Here is a tiny trained network, its code and every weight. The questions are about switching its units off for an input and a target symbol, where a switched-off unit gives its printed mean instead of its output.

import numpy as np


def w(rows, s, z=0):
    codes = np.array(rows[::2]) - 128.0
    scale = np.full(codes.shape[1], s)
    scale[-1] = z or s
    return codes * scale


def norm(h):
    return h / np.sqrt((h * h).mean(-1, keepdims=True) + 1e-5)


def f(y):
    return y / 2 * (1 + np.tanh(0.7978845608 * (y + 0.044715 * y**3)))


def softmax(a):
    e = np.exp(a - a.max(-1, keepdims=True))
    return e / e.sum(-1, keepdims=True)


def log_softmax(a):
    a = a - a.max(-1, keepdims=True)
    return a - np.log(np.exp(a).sum(-1, keepdims=True))


def net(x, mask):
    ids = ['ΔΘΨΩβγεηπσφ'.index(c) for c in x.split()]
    T = len(ids)
    res = E[ids] + P[:T]
    u = 0
    for l in range(3):
        q, k, v = (norm(res) @ M[l].T for M in (Q, K, V))
        z = softmax(np.where(np.tri(T) > 0, q @ k.T / 2**0.5, -1e9)) @ v
        res = res + np.where(mask[u], z, O[l][:, -1]) @ O[l][:, :-1]
        u += 1
        y = f(norm(res) @ A[l][:, :-1].T + A[l][:, -1])
        res = res + np.where(mask[u : u + 4], y, B[l][:, -1]) @ B[l][:, :-1]
        u += 4
    return log_softmax(norm(res)[-1] @ U[:, :-1].T + U[:, -1])


Q, K, V, O, A, B = {}, {}, {}, {}, {}, {}
E = w([
[128,146,137,195],'Δ',
[124,110,65,137],'Θ',
[156,139,155,194],'Ψ',
[178,119,92,140],'Ω',
[157,113,72,143],'β',
[97,249,168,109],'γ',
[170,113,99,141],'ε',
[99,190,132,119],'η',
[121,78,103,75],'π',
[165,148,153,120],'σ',
[144,178,167,107],'φ',
],0.022)
P = w([
[254,207,75,110],'0',
[220,188,108,122],'1',
[194,177,118,132],'2',
[145,163,122,125],'3',
[146,148,155,146],'4',
[127,138,202,160],'5',
[128,157,193,135],'6',
],0.0069)
Q[0] = w([
[86,160,153,114],'0.h1',
[113,133,225,2],'0.h1',
],0.027)
K[0] = w([
[68,114,110,62],'0.h1',
[135,65,135,2],'0.h1',
],0.026)
V[0] = w([
[80,43,219,240],'0.h1',
[177,247,44,166],'0.h1',
],0.013)
O[0] = w([
[5,74,47,101,1],'0.h1',
[149,192,9,137,202],'0.h1',
],0.014,0.0088)
A[0] = w([
[254,31,34,103,211],'0.n1',
[149,100,128,162,217],'0.n2',
[26,173,172,234,6],'0.n3',
[200,87,194,63,95],'0.n4',
],0.015,0.0013)
B[0] = w([
[60,18,126,3,218],'0.n1',
[121,146,106,140,143],'0.n2',
[90,110,149,236,130],'0.n3',
[28,165,190,157,254],'0.n4',
],0.017,0.0087)
Q[1] = w([
[155,202,56,172],'1.h1',
[41,233,224,252],'1.h1',
],0.0037)
K[1] = w([
[101,176,109,127],'1.h1',
[219,74,92,254],'1.h1',
],0.0071)
V[1] = w([
[190,109,177,77],'1.h1',
[190,45,137,250],'1.h1',
],0.017)
O[1] = w([
[158,27,108,113,196],'1.h1',
[108,197,27,2,2],'1.h1',
],0.01,0.0092)
A[1] = w([
[15,139,133,248,108],'1.n1',
[159,136,26,211,26],'1.n2',
[251,193,206,205,2],'1.n3',
[174,120,31,63,139],'1.n4',
],0.012,0.0029)
B[1] = w([
[135,166,115,66,197],'1.n1',
[142,133,75,222,165],'1.n2',
[129,163,104,6,255],'1.n3',
[181,68,119,101,187],'1.n4',
],0.024,0.0093)
Q[2] = w([
[233,253,101,145],'2.h1',
[67,203,158,41],'2.h1',
],0.015)
K[2] = w([
[70,151,92,163],'2.h1',
[6,155,143,141],'2.h1',
],0.021)
V[2] = w([
[138,146,251,31],'2.h1',
[231,113,183,233],'2.h1',
],0.015)
O[2] = w([
[255,37,169,143,246],'2.h1',
[56,154,239,101,120],'2.h1',
],0.0099,0.011)
A[2] = w([
[75,201,144,100,2],'2.n1',
[141,121,44,191,167],'2.n2',
[88,5,76,66,97],'2.n3',
[239,174,176,173,181],'2.n4',
],0.028,0.0057)
B[2] = w([
[93,232,175,27,151],'2.n1',
[126,27,143,95,189],'2.n2',
[6,157,31,119,216],'2.n3',
[39,81,159,223,252],'2.n4',
],0.022,0.016)
U = w([
[97,46,49,85,166],'Δ',
[56,201,112,77,212],'Θ',
[225,128,69,198,166],'Ψ',
[161,213,95,228,165],'Ω',
[146,136,119,138,25],'β',
[148,132,115,130,3],'γ',
[135,199,156,73,139],'ε',
[144,137,114,138,9],'η',
[151,129,113,126,27],'π',
[249,96,138,54,118],'σ',
[101,81,220,160,164],'φ',
],0.016,0.0056)

Each question gives the input, a string of symbols that net reads in full, and the target symbol t.
The units are the heads (2 rows each of Q, K, V and O) and the neurons (one row each of A and B). Each row of codes is followed by its name. A weight is (code - 128) times the scale printed after its matrix; where a second scale follows, it is the last column's (O, A, B and U).
mask holds one flag per unit, layer by layer, with each layer's heads first. A switched-off unit (its flag False) gives its mean, the last column of its rows in O or B, instead of its output. The means were averaged over made-up inputs and are rounded, as every weight is.
A unit's drop is (log p(t) with every unit on - log p(t) with that unit switched off) / (log p(t) with every unit on - log p(t) with every unit switched off).
The circuit of an input: a set's keep is (log p(t) with only the set's units on - log p(t) with every unit switched off) / (log p(t) with every unit on - log p(t) with every unit switched off). Starting from the 12 units with the biggest drops (on a tie, the unit counted first), units are removed one at a time, each time the one whose removal leaves the highest keep (on an exact tie, the one counted first), for as long as the keep stays at least 0.8.
units of the circuit, in order: the units of the circuit, biggest drop first
most important unit: the unit with the biggest drop
top k neurons: the k neurons with the biggest drops, biggest first
k most important neurons of layer l: the k neurons of layer l with the biggest drops, biggest first
input π ε φ Δ σ, target Θ: units of the circuit, in order	[0.h1 2.h1 0.n4]
input φ η σ η, target Ψ: 2 most important neurons of layer 0	[0.n4 0.n1]
input Ω π Δ η Ω, target Θ: units of the circuit, in order	[2.n3 0.n1]
input Δ Ψ Δ, target Θ: top 2 neurons	[1.n2 1.n3]
input π η ε ε β Ω β, target Θ: units of the circuit, in order	[2.n3 0.h1]
input γ γ γ, target Ω: most important unit	0.h1
input Ω Ψ π Θ Ψ ε φ, target ε: top 2 neurons	[1.n3 2.n3]
input φ Ψ π ε Δ Ψ γ, target ε: 2 most important neurons of layer 2	[2.n3 2.n4]
input π φ π Ψ γ γ Ψ, target Θ: units of the circuit, in order	[1.n1 0.h1 0.n1]
input σ Δ π φ, target φ: top 2 neurons	[0.n4 1.n4]
input ε π π Ψ, target Δ: 2 most important neurons of layer 2	[2.n2 2.n4]
input ε γ π π Ω γ ε, target Θ: units of the circuit, in order	[0.n1 2.n3]
input Ψ ε η, target ε: units of the circuit, in order	[0.h1 1.n3 2.n3]
input Δ π π σ, target φ: most important unit	0.n4
input φ Δ Δ, target Θ: top 4 neurons	[1.n1 1.n2 2.n1 1.n3]
input Δ γ π β φ γ, target φ: top 3 neurons	[0.n4 1.n4 2.n4]
input π Θ σ η φ Θ η, target φ: top 2 neurons	[2.n4 0.n4]
input Ψ γ γ ε π π Δ, target Δ: top 2 neurons	[2.n2 0.n4]
input π σ Ψ φ, target ε: top 3 neurons	[1.n3 2.n3 2.n4]
input Ψ φ σ, target ε: top 3 neurons	[1.n2 0.n4 2.n4]
input Ω Ω Ψ, target Δ: top 2 neurons	[1.n2 2.n2]
input φ π γ φ, target φ: top neuron	[2.n4]
input π Ψ γ, target ε: top 2 neurons	[1.n3 2.n3]
input π ε Ψ γ Ψ, target Θ: 3 most important neurons of layer 0	[0.n1 0.n4 0.n3]
